Below is a small trained network, with its code and all its weights. Each question gives an input and a class and asks what happens when units are switched off, that is, made to give their printed mean instead of their output.

import numpy as np


def w(rows, s, z=0):
    codes = np.array(rows[::2]) - 128.0
    scale = np.full(codes.shape[1], s)
    scale[-1] = z or s
    return codes * scale


def f(y):
    return y / 2 * (1 + np.tanh(0.7978845608 * (y + 0.044715 * y**3)))


def log_softmax(a):
    a = a - a.max(-1, keepdims=True)
    return a - np.log(np.exp(a).sum(-1, keepdims=True))


def net(x, mask):
    res = np.array(x, float).reshape(1, 7) / 4 @ E
    y = f(res @ A[0][:, :-1].T + A[0][:, -1])
    res = res + np.where(mask, y, B[0][:, -1]) @ B[0][:, :-1]
    return log_softmax(res[-1] @ U[:, :-1].T + U[:, -1])


A, B = {}, {}
E = w([
[192,5,116],'x0',
[138,136,128],'x1',
[137,122,125],'x2',
[161,180,70],'x3',
[15,111,64],'x4',
[78,117,136],'x5',
[181,182,2],'x6',
],0.0045)
A[0] = w([
[89,61,202,127],'neuron 1',
[126,120,33,204],'neuron 2',
[170,94,121,160],'neuron 3',
[145,130,55,83],'neuron 4',
[76,189,157,196],'neuron 5',
[156,53,82,143],'neuron 6',
[78,77,121,232],'neuron 7',
[108,164,158,26],'neuron 8',
[191,65,133,160],'neuron 9',
[209,159,118,105],'neuron 10',
[233,141,189,125],'neuron 11',
[134,225,137,86],'neuron 12',
[153,134,139,5],'neuron 13',
[195,158,142,64],'neuron 14',
[130,116,11,61],'neuron 15',
],0.012,0.0026)
B[0] = w([
[101,115,1,239],'neuron 1',
[93,95,230,253],'neuron 2',
[153,168,130,162],'neuron 3',
[143,78,182,177],'neuron 4',
[228,150,99,234],'neuron 5',
[188,234,116,192],'neuron 6',
[146,168,112,223],'neuron 7',
[188,104,35,123],'neuron 8',
[181,232,52,196],'neuron 9',
[39,83,129,183],'neuron 10',
[21,108,173,220],'neuron 11',
[191,52,52,192],'neuron 12',
[36,134,120,98],'neuron 13',
[64,78,141,149],'neuron 14',
[84,102,154,224],'neuron 15',
],0.0061,0.0034)
U = w([
[255,208,114,198],'0',
[42,113,227,164],'1',
[177,181,183,113],'2',
[154,86,142,61],'3',
[73,88,203,3],'4',
],0.0084,0.0022)

Each question gives the input, the list of numbers given to net, and the class t.
The units are the neurons (one row each of A and B). Each row of codes is followed by its name. A weight is (code - 128) times the scale printed after its matrix; where a second scale follows, it is the last column's (A, B and U).
mask holds one flag per neuron, in row order. A switched-off neuron (its flag False) gives its mean, the last column of its row in B, instead of its output. The means were averaged over made-up inputs and are rounded, as every weight is.
A unit's drop is (log p(t) with every unit on - log p(t) with that unit switched off) / (log p(t) with every unit on - log p(t) with every unit switched off).
The circuit of an input: a set's keep is (log p(t) with only the set's units on - log p(t) with every unit switched off) / (log p(t) with every unit on - log p(t) with every unit switched off). Starting from the 12 units with the biggest drops (on a tie, the unit counted first), units are removed one at a time, each time the one whose removal leaves the highest keep (on an exact tie, the one counted first), for as long as the keep stays at least 0.8.
units of the circuit, in order: the units of the circuit, biggest drop first
unit that matters most: the unit with the biggest drop
k most important neurons: the k neurons with the biggest drops, biggest first
drop of u: that unit's drop, to one decimal
input [1,6,3,-8,7,0,-7], class 3: unit that matters most : neuron 1
input [-4,1,1,5,-6,-6,0], class 1: 3 most important neurons : [neuron 11; neuron 10; neuron 14]
input [-7,3,-3,-1,5,3,1], class 0: units of the circuit, in order : [neuron 5; neuron 11]
input [3,-6,2,-3,-7,-2,6], class 1: units of the circuit, in order : [neuron 11; neuron 10]
input [-3,8,2,4,8,0,5], class 1: 2 most important neurons : [neuron 2; neuron 15]
input [7,2,5,0,2,8,2], class 0: units of the circuit, in order : [neuron 6; neuron 11]
input [-7,-5,-6,-3,-8,-6,3], class 1: units of the circuit, in order : [neuron 11; neuron 10]
input [-3,-1,-4,-3,-6,-1,8], class 4: drop of neuron 1 : 0.0
input [0,5,4,4,-7,-8,7], class 1: drop of neuron 7 : 0.0
input [1,5,-1,3,-5,1,2], class 1: drop of neuron 11 : 0.3
